Below is a small trained network, with its code and all its weights. Each question gives an input and a class and asks what happens when units are switched off, that is, made to give their printed mean instead of their output.

import numpy as np


def w(rows, s, z=0):
    codes = np.array(rows[::2]) - 128.0
    scale = np.full(codes.shape[1], s)
    scale[-1] = z or s
    return codes * scale


def norm(h):
    return h / np.sqrt((h * h).mean(-1, keepdims=True) + 1e-5)


def f(y):
    return y / 2 * (1 + np.tanh(0.7978845608 * (y + 0.044715 * y**3)))


def log_softmax(a):
    a = a - a.max(-1, keepdims=True)
    return a - np.log(np.exp(a).sum(-1, keepdims=True))


def net(x, mask):
    res = np.array(x, float).reshape(1, 3) / 4 @ E
    u = 0
    for l in range(2):
        y = f(norm(res) @ A[l][:, :-1].T + A[l][:, -1])
        res = res + np.where(mask[u : u + 4], y, B[l][:, -1]) @ B[l][:, :-1]
        u += 4
    return log_softmax(norm(res)[-1] @ U[:, :-1].T + U[:, -1])


A, B = {}, {}
E = w([
[124,78,254,102],'x0',
[31,114,148,179],'x1',
[202,82,139,235],'x2',
],0.0041)
A[0] = w([
[255,138,162,129,138],'0.n0',
[194,162,197,51,17],'0.n1',
[226,153,75,184,1],'0.n2',
[144,190,62,28,47],'0.n3',
],0.0065,0.0049)
B[0] = w([
[164,125,123,86,253],'0.n0',
[220,143,133,163,132],'0.n1',
[102,2,77,146,153],'0.n2',
[126,173,117,98,193],'0.n3',
],0.0095,0.0027)
A[1] = w([
[214,100,191,251,68],'1.n0',
[91,206,56,227,1],'1.n1',
[80,123,59,254,101],'1.n2',
[231,141,16,178,65],'1.n3',
],0.0061,0.0033)
B[1] = w([
[166,128,99,2,247],'1.n0',
[175,169,141,174,138],'1.n1',
[197,177,173,123,219],'1.n2',
[51,49,182,182,253],'1.n3',
],0.0082,0.0018)
U = w([
[171,217,139,213,157],'0',
[158,13,42,183,162],'1',
[223,94,182,51,181],'2',
[39,108,203,107,171],'3',
[125,128,103,138,2],'4',
[125,127,102,138,16],'5',
[103,251,37,69,169],'6',
],0.016,0.0081)

Each question gives the input, the list of numbers given to net, and the class t.
The units are the neurons (one row each of A and B). Each row of codes is followed by its name. A weight is (code - 128) times the scale printed after its matrix; where a second scale follows, it is the last column's (A, B and U).
mask holds one flag per neuron, layer by layer. A switched-off neuron (its flag False) gives its mean, the last column of its row in B, instead of its output. The means were averaged over made-up inputs and are rounded, as every weight is.
A unit's drop is (log p(t) with every unit on - log p(t) with that unit switched off) / (log p(t) with every unit on - log p(t) with every unit switched off).
most important unit: the unit with the biggest drop
k most important neurons: the k neurons with the biggest drops, biggest first
k most important neurons of layer l: the k neurons of layer l with the biggest drops, biggest first
drop when u is switched off: that unit's drop, to one decimal
input [-6,8,6], class 0: most important unit => 1.n2
input [1,-4,-3], class 6: 2 most important neurons => 0.n3; 0.n2
input [-1,-7,7], class 1: 2 most important neurons => 0.n2; 1.n3
input [3,-4,-5], class 6: 3 most important neurons => 1.n3; 0.n3; 0.n2
input [-1,-8,6], class 1: 3 most important neurons => 0.n2; 1.n3; 1.n2
input [-5,-7,-1], class 1: 3 most important neurons => 0.n2; 1.n3; 1.n0
input [7,8,7], class 2: 2 most important neurons of layer 0 => 0.n2; 0.n3
input [-4,-5,0], class 1: 2 most important neurons => 1.n3; 0.n2
input [-1,-1,0], class 1: 2 most important neurons => 0.n2; 1.n0
input [5,7,7], class 2: 2 most important neurons => 1.n0; 1.n3
input [-1,3,7], class 2: 2 most important neurons => 1.n0; 1.n2
input [-7,-1,2], class 1: 2 most important neurons => 0.n2; 1.n3
input [-8,7,2], class 0: drop when 1.n2 is switched off => 0.1
input [-2,-3,0], class 1: drop when 0.n2 is switched off => 0.3
input [-8,-5,1], class 1: most important unit => 1.n3
input [-5,7,6], class 0: drop when 1.n2 is switched off => 0.4
